The symbols move the units like this.
Sur: α>Laf, χ>Zuf, ρ>Lag, ζ>Bil, λ>Sas, ξ>Kad
Des: α>Kaz, χ>Fos, ρ>Sor, ζ>Ref, λ>Fut, ξ>Rov
Dod: α>Dak, χ>Lin, ρ>Muz, ζ>Nif, λ>Zul, ξ>Geg
Ref: α>Dob, χ>Bep, ρ>Zon, ζ>Rov, λ>Kav, ξ>Kaz
Vut: α>Nin, χ>Fas, ρ>Puf, ζ>Nam, λ>Veb, ξ>Til
Zuf: α>Bil, χ>Sep, ρ>Kek, ζ>Zar, λ>Zos, ξ>Sur
Zul: α>Pur, χ>Sev, ρ>Geg, ζ>Kon, λ>Neb, ξ>Taz
Kem: α>Bog, χ>Nor, ρ>Zos, ζ>Tam, λ>Nud, ξ>Zot
Rit: α>Fut, χ>Zez, ρ>Bep, ζ>Fer, λ>Zuv, ξ>Lil
Zad: α>Rog, χ>Sok, ρ>Laf, ζ>Tes, λ>Tuz, ξ>Sep
Dup: α>Kel, χ>Nog, ρ>Zet, ζ>Piz, λ>Fef, ξ>Niv
Fas: α>Nam, χ>Vob, ρ>Mar, ζ>Bam, λ>Mip, ξ>Vut
Zet: α>Rol, χ>Zel, ρ>Rim, ζ>Gez, λ>Niv, ξ>Kat
Saf: α>Nav, χ>Zin, ρ>Dup, ζ>Puf, λ>Nam, ξ>Fef
Mip: α>Zor, χ>Dak, ρ>Vut, ζ>Siz, λ>Lin, ξ>Veb
Bog: α>Kug, χ>Tam, ρ>Zad, ζ>Pes, λ>Rim, ξ>Tuz
Beb: α>Sis, χ>Zon, ρ>Neb, ζ>Lol, λ>Puz, ξ>Tir
Vus: α>Bep, χ>Kav, ρ>Puz, ζ>Sak, λ>Maz, ξ>Fos
Fut: α>Vus, χ>Fer, ρ>Rov, ζ>Kav, λ>Zaf, ξ>Zil
Dob: α>Vum, χ>Rov, ρ>Lol, ζ>Puz, λ>Sak, ξ>Gug
Dop: α>Kek, χ>Kad, ρ>Zaf, ζ>Gik, λ>Rog, ξ>Fot
Sut: α>Ber, χ>Kel, ρ>Vam, ζ>Tib, λ>Nog, ξ>Zel
Puz: α>Kap, χ>Kaz, ρ>Tir, ζ>Gug, λ>Fos, ξ>Vum
Kav: α>Sak, χ>Lil, ρ>Kaz, ζ>Zil, λ>Tid, ξ>Vus
Mul: α>Rom, χ>Kib, ρ>Lin, ζ>Sim, λ>Gid, ξ>Sev
Vob: α>Bam, χ>Zor, ρ>Gan, ζ>Moz, λ>Dak, ξ>Fas
Nis: α>Neb, χ>Kep, ρ>Rom, ζ>Diz, λ>Bor, ξ>Gur
Tuz: α>Tor, χ>Bog, ρ>Sep, ζ>Kug, λ>Nor, ξ>Tel
Kag: α>Dup, χ>Pas, ρ>Tib, ζ>Nog, λ>Mar, ξ>Mif
Zos: α>Zad, χ>Tel, ρ>Sur, ζ>Sok, λ>Zot, ξ>Sas
Nin: α>Zin, χ>Nam, ρ>Pas, ζ>Ros, λ>Vob, ξ>Gan
Siz: α>Muz, χ>Nas, ρ>Nam, ζ>Veb, λ>Zus, ξ>Zor
Veb: α>Vob, χ>Mip, ρ>Til, ζ>Zor, λ>Dod, ξ>Muz
Bep: α>Rov, χ>Sak, ρ>Kap, ζ>Des, λ>Lil, ξ>Ref
Zin: α>Puf, χ>Ros, ρ>Nog, ζ>Mar, λ>Bam, ξ>Saf
Pas: α>Nog, χ>Fef, ρ>Tef, ζ>Kuv, λ>Gan, ξ>Kag
Nor: α>Tam, χ>Rim, ρ>Tel, ζ>Tiz, λ>Mos, ξ>Kem
Kel: α>Tib, χ>Piz, ρ>Rol, ζ>Tef, λ>Kuv, ξ>Sut
Fos: α>Ref, χ>Vus, ρ>Vum, ζ>Bep, λ>Fer, ξ>Des
Zal: α>Tid, χ>Lag, ρ>Fut, ζ>Bef, λ>Dop, ξ>Zaf
Ber: α>Kat, χ>Tib, ρ>Gom, ζ>Zet, λ>Piz, ξ>Gez
Mar: α>Fef, χ>Gan, ρ>Mif, ζ>Saf, λ>Vut, ξ>Puf
Zar: α>Kad, χ>Rog, ρ>Zis, ζ>Sur, λ>Sok, ξ>Bil
Tes: α>Zuf, χ>Sas, ρ>Dop, ζ>Sep, λ>Kug, ξ>Rog
Muz: α>Fas, χ>Veb, ρ>Ros, ζ>Vob, λ>Geg, ξ>Moz
Kaz: α>Gug, χ>Ref, ρ>Beb, ζ>Dob, λ>Vus, ξ>Puz
Sis: α>Nis, χ>Lol, ρ>Mul, ζ>Kep, λ>Kap, ξ>Gid
Mos: α>Duv, χ>Kat, ρ>Kem, ζ>Vam, λ>Tib, ξ>Nud
Gid: α>Gur, χ>Sis, ρ>Sev, ζ>Nis, λ>Zon, ξ>Diz
Sim: α>Zul, χ>Dip, ρ>Zus, ζ>Sev, λ>Nis, ξ>Rom
Niv: α>Sut, χ>Dup, ρ>Kat, ζ>Kel, λ>Pas, ξ>Tef
Til: α>Gan, χ>Vut, ρ>Nav, ζ>Nin, λ>Muz, ξ>Ros
Duv: α>Gel, χ>Vam, ρ>Bog, ζ>Gom, λ>Zet, ξ>Rim
Tel: α>Sok, χ>Tuz, ρ>Zuf, ζ>Tor, λ>Kem, ξ>Zos
Zus: α>Geg, χ>Dad, ρ>Zor, ζ>Dod, λ>Rom, ξ>Nif
Vum: α>Zon, χ>Puz, ρ>Kep, ζ>Kap, λ>Des, ξ>Sor
Ros: α>Mar, χ>Til, ρ>Kuv, ζ>Gan, λ>Moz, ξ>Zin
Moz: α>Vut, χ>Muz, ρ>Zin, ζ>Fas, λ>Nas, ξ>Bam
Dak: α>Siz, χ>Nif, ρ>Fas, ζ>Nas, λ>Pur, ξ>Mip
Gur: α>Dip, χ>Nis, ρ>Kon, ζ>Neb, λ>Lol, ξ>Kib
Laf: α>Fot, χ>Bil, ρ>Bef, ζ>Dop, λ>Sep, ξ>Gik
Rom: α>Taz, χ>Sim, ρ>Nif, ζ>Zul, λ>Gur, ξ>Kon
Zaf: α>Maz, χ>Zal, ρ>Zil, ζ>Tid, λ>Fot, ξ>Zez
Pes: α>Tel, χ>Zot, ρ>Tes, ζ>Tuz, λ>Gel, ξ>Kug
Zez: α>Fer, χ>Zaf, ρ>Sak, ζ>Maz, λ>Zis, ξ>Rit
Rov: α>Puz, χ>Des, ρ>Bor, ζ>Kaz, λ>Zil, ξ>Dob
Bil: α>Dop, χ>Zar, ρ>Zuv, ζ>Kad, λ>Zad, ξ>Laf
Vam: α>Gom, χ>Rol, ρ>Tam, ζ>Nud, λ>Zel, ξ>Duv
Zil: α>Fos, χ>Fut, ρ>Dob, ζ>Vus, λ>Zez, ξ>Sak
Gel: α>Kem, χ>Gom, ρ>Kug, ζ>Nor, λ>Rol, ξ>Tiz
Tir: α>Gid, χ>Beb, ρ>Dip, ζ>Sis, λ>Vum, ξ>Kep
Pur: α>Zus, χ>Kon, ρ>Mip, ζ>Dad, λ>Mul, ξ>Lin
Nav: α>Kag, χ>Puf, ρ>Kel, ζ>Pas, λ>Ros, ξ>Kuv
Sas: α>Sep, χ>Zos, ρ>Kad, ζ>Zad, λ>Pes, ξ>Tes
Nud: α>Rim, χ>Mos, ρ>Zot, ζ>Duv, λ>Ber, ξ>Gom
Kon: α>Dad, χ>Rom, ρ>Dak, ζ>Taz, λ>Kib, ξ>Pur
Zel: α>Gez, χ>Sut, ρ>Duv, ζ>Ber, λ>Dup, ξ>Zet
Rog: α>Sur, χ>Tes, ρ>Fot, ζ>Zuf, λ>Tor, ξ>Zar
Zis: α>Zal, χ>Fot, ρ>Rit, ζ>Lag, λ>Bil, ξ>Zuv
Taz: α>Lin, χ>Zul, ρ>Nas, ζ>Pur, λ>Dip, ξ>Dad
Kep: α>Diz, χ>Tir, ρ>Sim, ζ>Gid, λ>Sor, ξ>Nis
Piz: α>Tef, χ>Mif, ρ>Gez, ζ>Niv, λ>Nav, ξ>Kel
Sor: α>Beb, χ>Vum, ρ>Nis, ζ>Zon, λ>Rov, ξ>Bor
Gug: α>Sor, χ>Dob, ρ>Sis, ζ>Vum, λ>Bep, ξ>Kap
Nas: α>Veb, χ>Geg, ρ>Bam, ζ>Mip, λ>Dad, ξ>Siz
Rim: α>Tiz, χ>Duv, ρ>Tuz, ζ>Gel, λ>Kat, ξ>Nor
Dip: α>Sev, χ>Neb, ρ>Dad, ζ>Mul, λ>Kep, ξ>Sim
Nam: α>Ros, χ>Bam, ρ>Fef, ζ>Til, λ>Zor, ξ>Nin
Bam: α>Til, χ>Moz, ρ>Saf, ζ>Vut, λ>Siz, ξ>Nam
Kug: α>Zos, χ>Pes, ρ>Rog, ζ>Tel, λ>Tiz, ξ>Tor
Fer: α>Kav, χ>Maz, ρ>Des, ζ>Lil, λ>Zal, ξ>Fut
Lil: α>Zil, χ>Rit, ρ>Ref, ζ>Fut, λ>Bef, ξ>Kav
Neb: α>Mul, χ>Diz, ρ>Taz, ζ>Kib, λ>Tir, ξ>Dip
Zor: α>Moz, χ>Siz, ρ>Nin, ζ>Muz, λ>Nif, ξ>Vob
Sok: α>Tes, χ>Tor, ρ>Bil, ζ>Sas, λ>Bog, ξ>Zad
Nog: α>Piz, χ>Kuv, ρ>Zel, ζ>Mif, λ>Saf, ξ>Dup
Dad: α>Dod, χ>Taz, ρ>Siz, ζ>Lin, λ>Sim, ξ>Zus
Kuv: α>Mif, χ>Nav, ρ>Sut, ζ>Kag, λ>Zin, ξ>Nog
Zot: α>Tuz, χ>Kem, ρ>Sas, ζ>Bog, λ>Gom, ξ>Pes
Lin: α>Nif, χ>Pur, ρ>Veb, ζ>Zus, λ>Sev, ξ>Dod
Tef: α>Zel, χ>Niv, ρ>Mos, ζ>Sut, λ>Kag, ξ>Tib
Gik: α>Zis, χ>Laf, ρ>Tid, ζ>Fot, λ>Zuf, ξ>Kek
Fot: α>Lag, χ>Dop, ρ>Zez, ζ>Kek, λ>Zar, ξ>Zis
Tid: α>Rit, χ>Bef, ρ>Vus, ζ>Zez, λ>Kek, ξ>Maz
Tam: α>Pes, χ>Tiz, ρ>Sok, ζ>Zot, λ>Duv, ξ>Bog
Gez: α>Mos, χ>Ber, ρ>Gel, ζ>Kat, λ>Kel, ξ>Rol
Kad: α>Gik, χ>Sur, ρ>Zal, ζ>Laf, λ>Tes, ξ>Dop
Zon: α>Lol, χ>Kap, ρ>Diz, ζ>Bor, λ>Kaz, ξ>Beb
Puf: α>Pas, χ>Mar, ρ>Piz, ζ>Fef, λ>Til, ξ>Nav
Geg: α>Mip, χ>Dod, ρ>Moz, ζ>Dak, λ>Taz, ξ>Nas
Kap: α>Bor, χ>Gug, ρ>Gid, ζ>Sor, λ>Ref, ξ>Zon
Lag: α>Bef, χ>Kek, ρ>Fer, ζ>Zuv, λ>Kad, ξ>Zal
Fef: α>Kuv, χ>Saf, ρ>Niv, ζ>Nav, λ>Nin, ξ>Pas
Lol: α>Kep, χ>Bor, ρ>Kib, ζ>Tir, λ>Gug, ξ>Sis
Rol: α>Nud, χ>Gez, ρ>Tiz, ζ>Mos, λ>Sut, ξ>Vam
Sev: α>Kon, χ>Mul, ρ>Dod, ζ>Rom, λ>Diz, ξ>Zul
Kat: α>Vam, χ>Zet, ρ>Nor, ζ>Rol, λ>Tef, ξ>Mos
Tiz: α>Zot, χ>Gel, ρ>Tor, ζ>Kem, λ>Vam, ξ>Tam
Sep: α>Zar, χ>Zad, ρ>Gik, ζ>Rog, λ>Tel, ξ>Zuf
Diz: α>Kib, χ>Gid, ρ>Zul, ζ>Gur, λ>Beb, ξ>Neb
Zuv: α>Zaf, χ>Zis, ρ>Lil, ζ>Zal, λ>Laf, ξ>Bef
Tib: α>Zet, χ>Tef, ρ>Nud, ζ>Zel, λ>Mif, ξ>Ber
Kib: α>Sim, χ>Gur, ρ>Pur, ζ>Dip, λ>Sis, ξ>Mul
Maz: α>Lil, χ>Tid, ρ>Fos, ζ>Rit, λ>Lag, ξ>Fer
Mif: α>Niv, χ>Kag, ρ>Ber, ζ>Dup, λ>Puf, ξ>Piz
Gan: α>Saf, χ>Nin, ρ>Kag, ζ>Zin, λ>Fas, ξ>Mar
Kek: α>Zuv, χ>Gik, ρ>Maz, ζ>Zis, λ>Sur, ξ>Lag
Gom: α>Nor, χ>Nud, ρ>Pes, ζ>Rim, λ>Gez, ξ>Gel
Bef: α>Zez, χ>Zuv, ρ>Kav, ζ>Zaf, λ>Gik, ξ>Tid
Bor: α>Tir, χ>Sor, ρ>Gur, ζ>Beb, λ>Dob, ξ>Lol
Nif: α>Nas, χ>Zus, ρ>Vob, ζ>Geg, λ>Kon, ξ>Dak
Tor: α>Sas, χ>Kug, ρ>Zar, ζ>Zos, λ>Tam, ξ>Sok
Sak: α>Des, χ>Zil, ρ>Gug, ζ>Fos, λ>Rit, ξ>Bep

The rows follow the links: the fewer symbols apart two units are, the more alike their rows tend to be.

Each row is also shifted at random along 8 hidden directions that mean nothing.

Name the unit of each row.
-218	24	82	-95	-568	396	-146	-369	100	-99	56	204	580	-105	4	291	-230	-55	214	-209	221	17	-54	-153	-78	233	-666	-240	42	-158	105	310	20	59	46	76	307	-143	-145	-146	180	148	-252	-42	71	-47	-274	86 | Gug
-57	-157	130	52	-102	101	22	-138	-171	-304	20	-65	120	15	-12	403	-30	116	294	-153	83	149	40	96	-57	221	117	80	-236	-89	-479	99	-180	133	132	-69	-382	-70	-26	-365	86	333	266	240	2	99	-252	-372 | Fot
-718	85	-28	-184	299	-368	-206	-108	752	332	-62	256	14	-420	202	-92	-32	-283	-284	246	170	237	-58	-137	205	-185	-735	-77	268	147	443	-171	246	-191	80	-15	-155	-70	294	400	-134	-55	-241	-181	42	-424	280	755 | Taz
-392	-146	87	50	-125	140	-134	-117	-89	-80	-62	-2	530	-563	-58	106	-19	137	237	-133	85	110	-51	130	3	293	-887	-210	-183	-33	58	-98	-101	-121	52	-114	89	-117	-89	-223	-366	149	-417	109	-26	-109	-220	185 | Dop
-736	-239	-148	150	83	-34	-142	226	142	-51	-224	-20	85	-31	-41	-156	303	73	63	-17	1	-39	-8	66	-81	1	-43	147	-46	7	159	-26	8	-161	155	-236	11	-51	-84	42	40	65	-144	85	-11	-12	134	193 | Zuf
-112	-93	46	103	1	-38	125	138	103	-78	-55	-247	11	-155	136	47	60	145	126	160	-163	143	-18	165	-40	99	-106	76	-268	106	-39	54	-160	58	-65	-77	-24	94	300	-212	-27	140	-98	170	117	93	-77	-67 | Bog
-500	185	-2	-291	-102	-308	52	-124	251	-96	182	229	75	3	-39	321	-171	-265	-77	-405	240	124	68	-143	20	-130	-185	163	184	-127	-240	143	134	246	165	39	-856	-19	-259	75	288	357	478	-138	-55	-167	294	55 | Geg
-561	279	-72	-159	-840	306	257	5	-174	-42	293	-55	287	350	134	206	-259	-87	-18	22	-92	-154	-22	-143	-250	41	-99	-35	28	-285	157	385	-50	334	-157	209	590	159	170	-61	237	2	6	-195	160	258	46	-226 | Nam
52	-23	88	0	-117	311	-135	-308	22	3	-34	119	122	-10	53	29	-147	6	118	101	84	44	-35	-92	54	157	-145	-238	38	82	75	117	25	-73	-38	95	337	-104	93	-55	3	-79	-208	8	39	-33	-326	-47 | Vum
-394	232	-190	-178	-541	200	-28	76	-165	3	62	184	360	-3	14	-400	-81	-66	-21	-56	23	-95	-7	-148	-77	119	-586	-188	255	109	499	240	195	7	-94	75	404	55	25	171	-188	-2	-337	-331	-11	-71	232	-21 | Muz
929	161	-50	-99	-48	-80	15	31	-53	42	113	109	-316	438	182	-42	-44	-166	-195	333	34	30	48	-160	11	-101	515	95	237	33	2	36	113	66	16	103	47	61	414	208	20	-67	299	-155	19	-3	208	-235 | Mip
395	-213	30	170	783	-445	92	278	290	-129	-257	-228	-668	13	45	-249	297	161	62	97	-166	260	89	217	145	-97	703	345	-199	515	-350	-47	-50	-15	40	-188	-975	93	187	-103	136	231	343	290	-5	-13	102	-245 | Pes
299	-2	-120	39	290	-326	38	375	-365	67	11	-79	-216	-14	-25	-236	231	23	-189	164	-94	-41	44	119	18	-101	224	157	28	-38	-6	-410	1	-112	59	-132	-121	74	117	177	-483	-84	139	-52	-144	-24	367	-27 | Ber
-179	-38	-101	82	-88	-56	104	303	-88	-44	-26	-186	-24	45	85	-130	160	92	4	166	-159	-8	8	106	-110	21	55	131	-116	21	95	6	-79	30	-25	-91	124	116	235	-31	-101	39	-51	31	44	110	165	-89 | Duv
594	85	-66	-247	-444	39	-332	-168	-58	-220	50	475	390	30	215	22	-74	-223	86	141	428	319	54	-254	22	300	-592	-71	364	101	117	167	254	-35	314	-54	-256	-173	456	132	-319	421	72	-234	-66	-335	255	-197 | Neb
353	-191	145	212	468	161	-27	-91	-363	-28	-156	-160	-194	-216	-169	-210	63	300	189	-10	-147	-4	6	217	148	158	247	-186	-241	257	-224	-228	-145	-189	-133	-18	25	-56	-159	-234	-312	-170	-167	242	-93	68	-443	-247 | Kek
521	252	139	-116	26	15	216	-130	-146	141	177	-93	-61	-213	-32	-68	-281	20	-77	-65	-140	-16	-5	30	108	-19	-194	-227	-25	110	5	-43	-25	105	-302	235	73	112	-48	-47	-173	-167	-97	-89	-2	16	-134	-53 | Fas
-326	95	-29	-53	-350	-104	220	190	127	-39	132	-169	169	-11	115	208	-36	-23	-27	1	-98	11	-20	44	-156	-36	-242	146	-124	-184	49	143	-96	226	-33	-1	27	148	152	-79	138	164	30	-20	125	113	189	66 | Tib
-39	254	247	-118	134	-8	460	-170	97	-42	169	-319	-446	-58	247	24	-377	126	102	234	-332	324	36	115	148	79	232	-97	-268	511	-299	271	-161	351	-437	308	-335	264	563	-343	79	81	153	118	201	147	-335	-556 | Til
-373	-133	-72	-29	-59	104	-270	-120	-142	-182	-75	269	58	202	41	30	93	-65	115	62	247	120	55	-119	7	165	146	35	157	31	-113	27	102	-102	266	-108	-183	-171	136	42	-91	172	186	-6	-87	-114	20	-248 | Ref
-165	-165	-20	154	95	60	51	176	-336	-148	-69	-193	-138	88	35	-62	162	196	144	178	-143	40	35	160	-51	142	368	92	-220	75	-191	-86	-160	-22	-1	-107	23	44	227	-189	-206	45	68	186	-13	161	-103	-379 | Sok
485	20	-18	65	-354	-26	126	204	622	-8	-97	-188	307	-186	65	-23	39	39	56	-159	-109	-38	-82	38	-160	-52	-581	89	-134	32	355	407	-28	137	-96	-45	154	126	-87	-89	490	172	-390	14	218	49	120	416 | Vam
149	-163	-74	135	-120	142	-24	191	-368	-234	-106	-100	81	84	-50	-160	185	200	217	-19	-59	-13	41	117	-105	209	140	65	-132	82	-87	56	-88	-26	56	-148	14	4	21	-183	-154	151	-25	112	-48	118	-31	-373 | Sas
618	-52	28	57	-253	4	-3	157	-304	-34	90	-128	286	-181	208	200	47	68	28	384	-22	117	-34	119	-85	197	-396	-9	-163	-227	37	-233	-171	-24	67	-104	381	13	533	-104	-533	74	-154	49	31	20	45	-24 | Tam
-342	-70	-175	-74	297	-159	-315	-18	5	-10	-128	395	-153	201	-189	-237	184	-174	-114	-230	280	-58	78	-179	92	-130	293	95	383	61	10	-110	285	-202	282	-115	-473	-176	-380	343	33	20	263	-144	-219	-238	291	74 | Sis
-199	207	-139	-162	-658	51	65	172	-206	21	199	44	510	-83	49	26	-84	-102	-91	-44	27	-116	-34	-65	-183	64	-708	-47	112	-298	347	63	39	106	-4	21	430	74	52	101	-226	57	-214	-266	12	-1	314	156 | Nav
563	-61	-19	94	-58	39	50	204	1	-195	-206	-127	246	-378	-214	-451	120	261	268	-447	-105	-10	10	173	-24	179	-518	-62	-148	387	144	256	8	-19	-102	-114	-289	63	-416	-222	5	254	-372	57	-37	-16	3	-55 | Kem
-151	-179	-161	154	527	-359	-45	440	346	21	-329	-130	-399	-107	146	-580	398	118	-50	342	-179	187	30	144	85	-63	163	222	-40	529	238	-81	76	-204	28	-251	-334	96	412	138	-151	68	-134	86	22	-110	314	82 | Nor
399	35	124	44	61	-187	267	107	631	0	-67	-306	-48	-298	101	20	-54	99	68	-98	-208	136	-35	139	2	-82	-313	91	-265	251	49	305	-104	205	-205	23	-303	187	55	-210	421	195	-170	143	215	53	-33	210 | Kat
709	-204	-77	236	73	102	-15	239	-87	-183	-223	-136	-146	241	-127	-281	275	198	163	-110	-110	-125	33	92	-93	38	515	149	-102	171	-56	165	-39	-51	21	-141	-34	28	-208	-119	246	57	-1	152	-16	159	-32	-256 | Zad
-569	117	-52	-59	-50	-104	204	201	100	-53	-36	-155	35	-290	46	-357	-9	115	79	-74	-207	121	12	116	14	81	-433	-23	-99	381	191	191	12	98	-195	3	-244	177	110	-92	-103	172	-214	-43	59	-14	130	-81 | Niv
265	-104	3	43	220	-449	136	205	404	-137	-66	-102	44	-141	-426	267	163	-12	14	-951	72	-190	39	122	-93	-318	54	395	-128	-249	-356	86	-31	188	175	-177	-1042	7	-1118	-93	712	333	379	136	-89	19	275	378 | Tiz
-277	208	81	-47	-215	-45	427	21	458	124	192	-302	-128	169	58	342	-227	-62	-126	-130	-246	-153	-56	-2	-131	-296	203	135	-177	-217	-39	317	-143	382	-271	220	127	234	-126	-103	727	-88	117	22	253	276	-45	178 | Fef
-402	284	93	-186	-217	78	243	-147	-15	86	168	-69	237	-383	-103	-50	-331	25	19	-319	-122	-34	-31	30	46	36	-674	-264	-50	92	139	144	-8	173	-308	224	44	114	-268	-105	-46	-32	-267	-131	36	-1	-113	90 | Bam
-375	-25	17	-26	292	221	-127	-209	-550	-94	-61	151	-250	64	-55	-361	-45	113	149	132	11	131	79	-4	193	245	350	-234	80	421	-174	-117	69	-164	-58	63	-119	-88	149	-45	-481	-84	59	7	-165	-63	-267	-596 | Bor

From each start, follow one symbol. Which unit do you reach?
Answers are names.
new walk
-157	-22	101	146	69	-120	302	157	864	187	-61	-453	-272	-30	397	164	-6	52	-82	517	-354	136	-109	111	-62	-193	69	168	-336	119	199	241	-199	160	-245	45	340	243	656	-124	510	-74	-230	202	409	190	-106	339
ζ Duv
new walk
-260	-115	-38	162	250	-76	-8	250	70	180	-165	-207	14	-390	61	-316	191	162	-47	293	-207	1	-70	188	40	12	-365	-73	-168	131	347	-265	-74	-239	-106	-125	409	61	226	43	-398	-207	-493	73	38	-24	15	343
α Tuz
new walk
-991	81	91	-130	-26	106	52	-325	-423	56	297	94	-88	259	-49	531	-250	-146	-96	-1	103	-85	26	-89	13	-62	460	-46	29	-459	-427	-249	-86	112	39	170	76	-86	-84	-11	-64	-187	464	-11	-84	110	-207	-207
ζ Diz
new walk
-22	104	-65	-177	302	-195	-263	-74	-542	169	112	345	-53	-187	27	-198	-1	-160	-244	310	211	125	50	-76	222	55	-214	-184	331	-4	64	-615	192	-287	149	-11	-43	-140	298	365	-979	-173	77	-238	-282	-331	248	0
ρ Dak
new walk
450	169	-208	4	-337	203	108	283	-218	15	-28	-37	-7	289	-82	-596	65	67	-61	-60	-197	-282	6	-66	-122	-23	134	-51	156	184	426	277	126	23	-212	72	498	163	-133	138	84	-173	-254	-232	10	143	195	-179
ζ Puf
new walk
660	-247	-68	144	19	56	-393	63	444	-31	-351	169	235	-203	124	-312	261	28	116	208	168	150	-50	-49	20	158	-515	-48	101	284	431	115	144	-313	194	-230	170	-151	229	106	-43	134	-486	30	53	-245	58	341
λ Dop
new walk
842	-174	-139	96	-172	370	-451	0	-310	-186	-333	328	507	-263	-292	-699	215	176	299	-358	217	-93	9	-34	27	367	-669	-310	217	359	418	126	232	-378	117	-184	189	-226	-491	29	-347	101	-609	-110	-220	-230	-50	-20
ρ Des
new walk
-973	150	-111	-161	21	-167	72	37	-172	108	218	92	-330	430	177	164	-51	-235	-284	350	13	7	55	-130	-4	-182	581	164	189	-213	-111	-189	53	91	71	84	-1	47	412	256	-102	-129	486	-154	-28	39	264	-167
χ Geg
new walk
5	159	315	-229	141	-36	177	-499	-455	-167	350	49	-217	20	50	629	-433	-61	106	-44	125	315	96	6	175	156	350	-86	-110	-58	-845	-128	-151	288	-11	238	-741	-49	193	-314	-215	212	703	110	-83	2	-356	-675
ζ Dip
new walk
346	-61	210	-88	646	-317	-221	-353	-176	127	87	234	-126	-372	-109	366	-89	-133	-115	-46	294	185	35	19	289	-42	-64	-95	73	-166	-443	-637	17	-193	218	-22	-594	-242	-140	90	-510	-48	316	70	-244	-305	-99	185
λ Ref
new walk
258	178	-151	-187	-160	-108	26	213	-582	-223	77	152	44	8	-48	-431	26	22	48	-126	37	114	123	-6	21	201	-145	2	190	296	-13	28	155	53	29	-31	-480	68	94	49	-509	285	174	-221	-192	-112	367	-549
ξ Saf
new walk
193	66	-261	-56	-163	250	-315	72	-406	32	-99	365	14	307	-4	-669	127	-66	-85	233	118	-121	33	-216	21	123	81	-184	453	239	470	-3	307	-282	55	-11	504	-90	157	372	-400	-207	-217	-319	-152	-143	220	-202
ξ Rom
new walk
170	123	-273	-140	-221	141	-203	141	-697	-102	28	345	-71	445	18	-550	102	-81	-75	223	116	-42	102	-196	-4	161	309	-64	430	185	204	-33	270	-138	106	-5	171	-32	276	305	-531	-44	129	-319	-210	-88	331	-551
χ Dad
